q205-q933: [12,-66,11,-38,-13,56,13,14,-53,-12,53,30,26,0,2,5,-14,17,2,38,34,-38,9,-36,19,21,8,-1]
q677-q134: [-29,31,-8,-23,27,31,-36,-27,-5,1,7,35,-16,-17,7,-9,-3,25,-18,6,-9,-13,11,11,21,-23,-14,-4]
q791-q729: [21,-25,1,6,-3,17,3,2,-7,-27,0,-33,7,15,5,14,9,-6,20,29,-2,-2,0,-4,-4,-14,15,-14]
q226-q454: [-35,-8,8,0,32,-17,3,10,14,26,-1,11,-9,8,2,-3,-31,6,-24,-12,-22,9,-19,-25,1,3,-26,0]
q791-q729: [40,0,1,19,-22,-48,9,4,9,44,3,11,35,27,15,19,1,-20,12,-40,-12,-9,14,3,-16,-10,10,-1]
q226-q454: [28,12,-18,9,2,26,-10,-15,-25,42,22,36,45,-2,-2,7,18,-22,21,-20,5,-9,37,32,38,-5,23,6]
q677-q134: [-31,18,3,8,36,7,-32,-22,13,-4,-5,15,-20,-2,1,23,-2,13,-33,-10,-20,-3,29,30,0,-37,-23,-11]
q205-q933: [-33,16,-1,-61,-17,19,-9,5,-19,-30,-14,19,-27,-10,0,-61,-10,21,-11,37,28,2,-33,-41,-5,10,1,35]
q791-q729: [-21,47,2,-46,5,8,-45,-26,-9,-25,-29,34,-27,16,6,-28,21,5,-27,13,11,3,9,23,-12,-44,5,21]
q62-q530: [-40,-30,0,26,29,0,6,19,1,20,-6,-4,16,11,-9,9,-40,-11,-16,-4,-15,15,16,-25,-1,-12,-17,23]
q205-q933: [6,16,4,15,-7,-19,2,-10,26,-15,4,-15,-28,-27,1,19,10,23,-6,-14,-7,-10,-4,20,-11,13,-17,-30]
q62-q530: [-6,-13,2,4,11,3,-3,0,-6,20,15,21,14,4,2,15,-14,2,-11,-11,-5,-11,19,-2,6,-7,-9,1]
q205-q933: [8,45,-27,-14,-31,33,-9,-16,-12,-21,-1,0,-7,-48,-7,-36,21,13,29,16,25,-6,0,12,21,18,18,14]
q791-q729: [-15,32,4,4,6,-18,25,6,22,3,-8,-1,-41,-40,-31,-23,26,-4,-14,-28,19,31,-40,34,14,71,-13,-6]
q226-q454: [-34,-72,38,2,10,-30,37,42,4,-3,10,-1,-13,17,-13,21,-41,5,-48,-6,9,4,-14,-40,-33,31,-35,4]
q226-q454: [8,17,-1,-10,-4,21,-18,-20,-5,-31,2,1,-17,-12,0,6,25,12,-1,13,10,-10,12,30,2,-10,6,-14]
q62-q530: [2,11,-2,8,-4,-16,11,0,22,-2,1,-20,-18,-20,3,-2,-3,16,7,-5,-11,0,-25,-8,-2,21,-11,-19]
q791-q729: [-4,25,1,-23,3,-9,-37,-20,-5,9,-14,35,5,29,20,-2,0,1,-17,-5,-10,-11,23,7,-14,-55,3,13]
q677-q134: [-19,-4,2,19,3,4,-6,-3,6,-17,1,-4,-9,-18,-8,23,-10,13,-18,-5,2,-8,31,13,-11,-10,-17,1]
q62-q530: [41,39,-14,-29,-23,22,-14,-23,-11,-24,-9,-9,-5,0,8,-29,49,-7,38,25,13,1,-21,23,15,-3,38,-9]
q226-q454: [0,-32,8,-20,-38,7,6,20,-25,-46,-16,-16,6,19,-1,-14,-10,-4,1,38,32,-3,9,-34,-36,-14,16,36]
q677-q134: [-10,11,4,-16,43,17,-44,-25,-6,0,-15,17,0,46,16,9,11,-11,-15,13,-26,5,17,20,4,-68,6,-6]
q677-q134: [-4,15,13,1,51,-19,-19,-15,21,17,-18,3,-16,43,8,12,20,-19,-18,-13,-35,24,-17,30,4,-30,-4,-27]
q677-q134: [9,18,-4,3,7,-10,1,-6,9,21,-1,5,0,1,2,-5,11,-7,7,-15,-10,7,-13,12,12,8,3,-10]
q205-q933: [0,11,-1,11,4,-2,2,-8,14,-4,8,-7,-17,-24,-3,10,7,14,-2,-9,-5,-5,-4,16,6,15,-11,-21]
q677-q134: [-31,10,22,-18,71,1,-22,-17,21,-5,-13,5,-46,29,3,6,16,1,-38,4,-31,23,-35,26,10,-19,-21,-38]
q677-q134: [24,23,-22,-36,-33,2,-30,-10,-34,42,-2,50,58,35,33,-33,-15,-11,27,3,-2,-24,26,-36,2,-54,33,46]
q226-q454: [10,20,-14,2,-3,4,-8,-6,-2,5,-14,-8,11,7,3,-15,10,-15,21,5,-5,11,-1,5,7,-13,18,10]
q791-q729: [-33,11,-2,-18,-5,15,4,4,-8,-6,9,25,-19,-40,-17,-24,-10,20,-20,-2,25,-3,-4,-5,11,35,-16,18]
q226-q454: [-4,-29,21,12,19,2,15,-10,5,50,93,74,-4,-62,-3,67,-22,58,-49,-63,0,-65,32,24,31,59,-59,-60]
q226-q454: [-41,4,3,-12,13,-25,-2,15,21,-11,-37,-27,-24,20,10,-33,-33,6,-10,21,-23,24,-42,-53,-25,-17,-15,19]
q62-q530: [13,7,-3,-12,-8,9,-14,-10,-14,4,4,21,13,9,6,1,10,-3,2,-1,6,-11,19,11,3,-18,11,5]
q205-q933: [29,-14,20,10,-16,-29,-2,-10,19,-21,14,-12,-14,6,17,48,8,24,-11,-10,-11,-31,13,14,-34,-15,-13,-43]
q677-q134: [-17,-10,19,-9,16,-28,4,9,14,4,-9,3,-18,21,3,1,-11,2,-26,-7,-10,9,-22,-13,-18,0,-17,-5]
q62-q530: [31,24,-9,-4,-34,-7,-8,-11,-10,7,1,19,18,-4,4,-2,19,-6,13,-15,16,-14,23,20,-4,-6,19,11]
q791-q729: [20,-36,13,-19,-49,9,13,5,-28,-9,54,43,13,-32,2,27,-13,39,-16,-8,40,-60,37,-11,-11,28,-11,-4]
q62-q530: [30,-8,-14,44,-24,-7,50,24,-8,47,18,-1,40,-31,-34,0,14,-39,31,-43,28,19,7,24,31,74,18,16]
q205-q933: [-10,-17,6,-54,-15,37,-2,3,-31,-28,22,24,-11,-12,4,-26,-8,29,-7,38,29,-24,-15,-33,6,15,0,7]
q205-q933: [8,36,-3,-14,3,1,-28,-29,12,-14,-3,5,-22,-5,16,2,20,20,-1,3,-13,-13,-1,22,-1,-25,-2,-24]
q62-q530: [-32,-13,-4,-13,54,40,-25,-8,-7,-1,-2,-5,-1,23,13,-5,-21,5,-1,37,-33,6,-11,-26,22,-40,-6,-8]
q62-q530: [-13,31,-6,-14,-10,-12,-31,-14,14,-33,-36,-20,-20,13,21,-16,-8,16,1,24,-17,-1,-2,-19,-33,-54,0,11]
q791-q729: [-13,-4,-9,6,-23,-8,25,20,-6,32,17,22,18,-35,-12,-17,-30,7,0,-23,18,-7,3,-27,8,44,-11,29]
q791-q729: [-33,-9,4,23,41,20,30,10,23,-13,13,-33,-44,-49,-30,2,3,14,-9,2,-3,25,-43,13,32,68,-29,-35]
q205-q933: [-14,0,-9,-16,-2,40,10,2,-16,-9,22,10,-10,-44,-14,-22,-2,19,5,15,23,-6,-13,-8,31,44,-4,2]
q226-q454: [6,-25,-1,-13,-35,5,7,20,-26,-23,-16,-12,23,23,0,-18,-11,-17,14,29,25,3,10,-33,-24,-15,24,42]
[20,-5,8,2,-19,-12,22,7,0,1,13,5,-4,-15,-13,6,19,-3,-1,-18,23,-2,-5,20,0,41,2,-9] | q62-q530
[41,-15,24,-23,-33,5,4,-11,-12,-49,24,7,-22,-7,-1,29,43,18,-11,7,37,-31,10,39,-19,17,7,-35] | q791-q729
[-10,47,-20,-3,22,4,-25,-21,13,21,-14,4,-3,-3,13,-22,1,2,13,-2,-29,9,-13,2,21,-23,2,-1] | q226-q454
[-52,-11,0,-1,35,26,-6,-1,1,12,27,25,-14,-36,-4,7,-40,37,-30,-2,-11,-16,6,-20,22,12,-40,-6] | q791-q729
[1,5,-6,-20,5,35,-10,-12,-16,-5,19,17,-1,-15,2,-8,7,14,5,16,7,-14,-1,3,24,4,4,-8] | q205-q933
[-2,18,4,34,58,-30,-7,-12,42,29,-20,-26,-14,29,6,21,13,-21,-2,-24,-54,33,-26,29,10,-19,-10,-40] | q791-q729
[-20,-9,23,33,5,-73,24,20,43,18,-12,-9,-22,2,-7,27,-21,2,-40,-49,-15,12,-7,0,-39,19,-38,-8] | q677-q134
[-16,7,-6,3,22,-6,-22,-8,4,29,-4,18,15,19,16,4,-24,1,-8,-9,-29,-5,15,-14,1,-40,-9,8] | q791-q729
[0,30,-12,-11,8,23,-18,-21,-2,-3,4,10,-9,-17,3,-10,15,11,8,6,-3,-5,-2,17,22,-4,3,-10] | q205-q933
[17,6,-14,23,-42,-25,4,6,-2,23,1,9,37,-8,4,8,-18,-4,13,-27,6,-17,40,-9,-18,-10,7,29] | q677-q134
[-15,19,-6,1,12,3,3,2,8,-8,-23,-18,-17,-5,-13,-25,11,-13,5,7,1,31,-25,6,8,12,4,9] | q791-q729
[22,2,3,18,-8,-14,14,4,13,-21,-19,-40,-10,8,-10,4,29,-21,15,2,4,23,-15,23,-11,11,15,-11] | q226-q454
[35,7,-9,18,-25,-25,21,8,5,27,0,-10,24,0,0,-4,10,-21,30,-22,1,6,-8,2,3,22,18,2] | q677-q134
[-19,35,-6,16,24,-39,5,-5,50,27,-8,-20,-30,-20,13,-9,-19,23,0,-23,-47,10,-49,-18,4,16,-31,-30] | q226-q454
[45,7,-26,18,-52,-15,19,13,-8,23,-7,-21,49,1,8,-20,-2,-25,58,-3,6,1,2,-26,-1,6,36,28] | q226-q454
[18,-19,3,13,11,15,7,3,-22,21,10,17,30,18,-16,18,21,-36,1,-15,15,10,27,35,19,5,18,5] | q226-q454
[-36,-30,21,23,10,-14,13,14,20,-35,-2,-22,-35,-18,-18,32,-19,20,-41,-4,4,2,10,4,-29,13,-36,-9] | q677-q134
[-10,49,-27,-7,1,-7,-21,-10,15,9,-36,-19,0,7,19,-45,-11,-2,30,16,-30,18,-27,-30,3,-32,12,20] | q226-q454
[-16,-8,-2,-20,12,4,-8,12,-21,18,-22,16,24,44,3,-30,-14,-30,-1,14,1,22,-3,-27,0,-28,16,42] | q205-q933
[-30,5,13,-18,33,4,-5,-8,16,-5,13,12,-41,-17,1,0,-6,31,-30,0,-12,-4,-29,-1,10,17,-32,-30] | q205-q933
[-27,-21,3,-23,9,41,-23,-9,-22,-21,25,26,-3,-12,9,11,-27,38,-22,27,3,-35,28,-21,3,-25,-18,0] | q791-q729
[-46,-7,-28,28,33,26,-20,12,-13,18,-41,-21,42,33,-3,-21,-43,-37,16,25,-26,37,30,-37,7,-63,13,62] | q62-q530
[-10,-10,9,-20,-13,9,-8,4,-9,-54,-23,-21,-21,14,-2,-11,6,3,-8,37,18,6,-3,-9,-28,-19,7,14] | q226-q454
[-10,57,-16,-18,35,26,-30,-35,6,25,10,34,-17,-26,5,-19,20,15,0,-10,-18,-2,-13,31,47,1,-6,-22] | q677-q134

q780q88: [8,-12,5,37,-3,-24,-3,1,21,4,3,-31,22,21,28,12,9,-24,-24,4,-20,0,-5,-25,12,13,0,20]
q393q675: [7,12,1,-38,-15,6,-13,20,16,9,-26,34,-17,-19,-12,0,34,44,-2,0,38,-5,23,40,-10,-1,9,16]
q931q281: [24,-20,36,-5,-19,32,-17,-13,-2,23,-15,-40,-31,6,-3,-25,-31,-44,20,15,-24,46,4,13,-4,-5,1,-32]
q931q281: [-6,-6,15,14,8,2,-6,-3,31,34,-26,-29,-14,-7,23,-11,2,-13,-3,10,-17,-8,1,1,2,-5,27,28]
q709q580: [13,16,15,9,12,-28,-7,2,4,9,8,-20,-7,9,12,-2,-13,-32,10,11,-28,-2,-5,-7,10,-5,-27,-10]
q709q580: [40,8,30,-49,-7,38,-53,21,28,-3,1,-8,-7,-1,-20,10,-18,32,-49,-5,-1,24,8,42,-3,-6,-39,8]
q393q675: [-25,10,-23,-26,0,-2,1,11,-11,-36,17,63,21,15,-2,34,29,24,-12,-9,31,11,28,12,-13,-9,-19,10]
q931q281: [12,-7,11,-3,-9,12,-8,-3,-3,-1,1,-11,-4,7,-4,-3,-11,-13,0,3,-7,20,1,4,-1,0,-9,-14]
q780q88: [1,-10,-6,-7,9,4,-4,14,-12,-29,38,14,31,10,-8,23,-14,9,-27,-15,9,18,-5,-20,4,17,-23,-2]
q363q332: [28,-12,34,-16,-9,26,-31,10,29,27,-18,-32,-18,-7,0,-11,-14,-2,-17,7,-9,22,4,20,0,3,3,8]
q363q332: [-5,49,-31,-31,44,-36,35,15,-58,-17,39,51,-15,-53,-53,-20,-28,45,58,-16,26,-61,-35,-12,10,6,-25,-48]
q709q580: [4,-9,0,25,-27,-9,1,-13,6,-4,-13,-12,9,28,19,7,24,-24,-5,9,-8,13,12,-1,-2,-2,3,2]
q363q332: [35,20,14,-38,-1,9,-26,25,22,14,-13,-1,-18,-34,-28,-11,-1,55,-19,-6,18,-23,-7,34,4,6,-8,10]
q780q88: [1,-3,-22,1,4,-12,6,20,1,-23,20,21,35,-7,-10,20,16,47,-35,-20,28,-22,-11,-16,8,25,0,21]
q931q281: [-6,-5,-13,12,-1,-15,24,-2,-23,-3,7,9,3,-9,-6,-8,2,-3,26,-3,13,-8,-9,-19,4,15,14,-17]
q780q88: [35,-7,-6,38,-56,-19,19,-27,-31,-18,-9,-23,3,27,-9,-14,17,-29,24,8,-6,8,-8,-6,5,12,-6,-51]
q393q675: [-39,24,-18,-11,35,9,15,-19,-25,-14,15,23,-10,-6,-7,-1,-26,-4,24,-3,-16,-18,-6,1,-9,-34,-13,-12]
q709q580: [-2,-11,5,33,-3,-15,17,-22,-26,-1,12,-24,-2,23,13,-9,-20,-65,35,12,-30,22,-7,-28,5,-1,-8,-38]
q780q88: [30,-9,29,8,-12,-14,-22,16,36,30,-19,-34,-7,3,19,-3,11,-15,-15,12,-8,11,6,4,9,15,4,18]
q780q88: [-39,16,-12,9,6,25,-5,-36,19,-5,-26,-3,-5,20,22,9,10,-4,-17,6,-30,-17,13,25,-17,-53,5,31]
q931q281: [-52,33,-3,-14,75,-15,7,1,2,19,15,18,-20,-21,17,-1,-32,-17,29,5,-27,-30,-4,-9,-1,-35,-9,17]
q393q675: [-16,0,-10,40,-11,-18,8,-22,14,-2,-16,-15,12,30,33,11,27,-27,-8,10,-22,-9,8,-7,-1,-15,9,20]
q780q88: [1,-7,34,7,39,-33,-6,30,38,67,-13,-31,-26,-31,32,-20,-11,-31,23,18,-12,-6,-3,-21,16,20,29,29]
q363q332: [-4,-11,4,-15,5,16,0,12,5,16,-8,6,-9,-24,-8,-10,-2,20,4,-4,20,1,0,3,-2,11,26,10]
q393q675: [7,11,9,3,25,-8,9,-7,-21,12,15,-23,-20,-17,-13,-25,-45,-23,34,3,-25,-12,-27,-16,10,-2,-12,-34]
q363q332: [17,-11,14,-3,-2,8,-7,6,1,8,4,-17,-3,-5,-6,-7,-16,-5,-2,0,-2,13,-7,-4,5,12,-1,-9]
q363q332: [-1,2,9,-14,9,7,-9,8,10,10,-4,2,-9,-8,0,-2,-5,5,-2,1,1,3,4,9,-2,-3,0,8]
q393q675: [19,-19,8,46,-15,-25,6,-8,1,2,8,-42,18,25,20,0,-2,-44,-5,7,-25,12,-12,-33,15,20,-2,-9]
q709q580: [15,7,6,2,-23,-4,-15,-6,7,-14,-4,-3,6,30,8,14,16,-13,-16,7,-10,16,15,16,-3,-11,-27,-3]
q931q281: [-45,-23,27,7,43,-23,6,21,26,59,-9,1,-21,-8,55,-4,0,-66,41,24,-7,31,27,-27,0,5,41,33]
q363q332: [11,5,9,24,-16,-4,1,-30,-11,-2,-7,-32,-12,26,8,-11,-12,-49,19,14,-39,11,-3,1,0,-20,-18,-31]
q780q88: [-1,5,-64,29,-41,-7,27,-19,-27,-75,15,33,62,23,-25,31,48,70,-49,-31,33,-45,-16,-8,-1,10,-6,5]
q709q580: [19,-30,21,21,-7,-7,-2,10,12,26,-3,-36,1,-1,14,-11,-7,-28,1,6,-5,21,-6,-24,12,30,21,1]
q363q332: [-41,-1,0,-23,18,22,-2,4,24,27,-30,26,-22,-20,16,-2,17,15,8,5,16,-2,25,23,-17,-21,39,40]
q393q675: [-9,0,-8,-50,20,11,-20,42,4,-32,39,60,32,-2,-14,42,5,50,-45,-22,43,20,18,5,-5,15,-29,25]
q709q580: [26,-13,-3,9,-43,-35,2,16,-18,-31,18,24,29,39,5,27,39,-20,-2,3,26,41,24,-10,3,30,-28,-24]
q393q675: [5,50,8,-43,49,-52,-32,58,45,11,16,39,3,-19,11,31,20,44,-31,-1,14,-37,14,17,11,-1,-44,52]
q931q281: [4,10,9,-13,0,22,2,-18,-14,15,-16,-13,-36,-17,-18,-30,-25,-8,34,7,-13,-3,-8,19,-6,-20,4,-30]
q363q332: [-13,9,-5,3,22,-15,14,-5,-26,-8,24,8,-2,2,-2,-2,-23,-26,29,1,-12,1,-8,-19,3,-5,-17,-25]
q931q281: [-9,-16,8,11,9,-12,5,8,1,12,8,-3,4,5,18,2,-3,-30,11,6,-1,20,6,-21,4,13,9,2]
q393q675: [9,14,13,-18,28,-13,-23,31,34,15,7,-2,3,-16,6,11,-3,25,-31,-4,1,-17,-3,3,9,7,-13,36]
q780q88: [-26,-5,7,-16,48,2,7,13,-18,7,35,14,-5,-15,0,-1,-44,-24,25,-3,-5,18,-6,-26,2,3,-6,-11]
q931q281: [8,34,-15,6,14,10,-5,-23,0,-20,6,-23,4,-6,-21,-4,-26,33,-28,-12,-32,-54,-35,10,5,-27,-27,0]
q709q580: [16,23,15,-1,7,-21,-27,15,49,23,-22,-20,-7,-2,19,6,19,14,-30,8,-15,-28,4,20,7,-9,-10,41]
q709q580: [-9,-15,-12,-28,9,24,7,21,-7,-1,6,31,5,-37,-26,-3,-1,54,-6,-19,46,-6,-5,-1,-3,24,29,11]
[19,-1,9,-3,7,-14,-3,15,-8,0,21,-5,4,-4,-8,-1,-16,-7,4,-2,0,8,-10,-15,10,19,-17,-16] | q393q675
[-42,0,-7,5,23,-3,16,-11,-11,3,5,17,-5,7,19,4,-5,-32,27,7,-10,9,11,-11,-8,-18,8,1] | q363q332
[14,12,-30,-20,-36,0,8,6,-23,-41,2,48,17,-1,-35,13,38,60,-11,-16,48,-13,7,22,-7,10,-11,-13] | q931q281
[-6,-20,-11,39,-34,-2,18,-28,-15,-15,-9,-12,14,33,15,3,20,-34,7,6,-8,18,7,-13,-4,0,13,-14] | q393q675
[-40,7,2,-13,30,31,-4,-22,-6,-2,5,7,-14,10,11,3,-30,-30,12,5,-29,16,10,9,-15,-42,-10,-1] | q780q88
[20,7,29,-48,-19,50,-23,-14,-19,7,-16,-1,-50,-4,-29,-26,-33,-17,34,12,-9,43,15,50,-18,-30,-21,-51] | q931q281
[23,-6,14,-21,-41,31,-12,-6,4,13,-38,-3,-29,-7,-16,-20,16,12,11,8,17,19,16,41,-13,-5,17,-14] | q931q281
[-3,9,-7,12,-7,-9,2,-3,23,15,-30,-6,-5,-9,10,-5,29,21,-8,3,3,-33,1,12,0,-6,23,29] | q780q88
[-22,2,-18,-1,-4,20,16,-26,-33,-25,8,18,0,11,-11,0,-10,-9,19,-3,-4,7,1,2,-12,-21,-5,-27] | q709q580
[-26,25,-9,-20,36,2,2,-1,-7,-5,13,22,-8,-12,-5,3,-18,11,8,-4,-7,-20,-3,6,-4,-24,-15,4] | q393q675
[-23,-8,6,18,32,-8,1,-2,8,6,18,-15,11,13,28,10,-21,-38,-5,4,-29,9,-3,-28,5,-5,-4,15] | q780q88
[0,-7,3,33,1,-22,3,-4,17,10,-3,-27,11,14,26,4,7,-25,-10,6,-20,-6,-5,-20,9,6,7,17] | q780q88
[-24,0,21,9,64,-13,-13,5,5,2,52,-22,14,23,33,21,-60,-68,-8,5,-56,27,-8,-42,11,-12,-43,5] | q931q281
[16,9,8,16,2,-27,10,-5,-13,10,4,-20,-12,-1,0,-17,-13,-30,31,10,-18,-7,-14,-13,10,5,-10,-28] | q393q675
[43,4,31,-6,-6,-4,-9,10,14,49,-29,-43,-42,-39,-16,-44,-16,3,26,11,-5,-16,-19,13,12,15,17,-15] | q393q675
[24,2,-24,6,-36,4,23,-15,-43,-31,4,8,6,-7,-42,-15,4,31,15,-13,23,-17,-21,1,1,15,-1,-46] | q931q281
[7,10,-10,-6,-23,4,11,-12,-16,-3,-20,11,-17,-10,-19,-16,15,19,23,1,15,-15,1,21,-7,-6,10,-20] | q780q88
[-18,-3,-12,12,-6,6,26,-23,-22,8,-18,2,-19,-11,-4,-23,1,-11,42,5,1,-10,-4,-1,-7,-10,30,-19] | q363q332
[38,1,34,-6,-38,5,-16,-8,9,33,-42,-31,-44,2,-1,-30,7,-31,32,24,-11,24,14,35,-4,-8,3,-28] | q780q88
[36,-5,16,-1,-7,-24,-3,20,-9,6,15,-11,-1,-5,-11,-8,-10,-11,12,2,6,13,-9,-14,14,30,-15,-26] | q393q675
[0,-42,16,-14,17,51,-2,14,10,35,-5,-25,-11,-49,-19,-28,-40,26,-6,-13,17,9,-23,-14,3,30,56,13] | q709q580
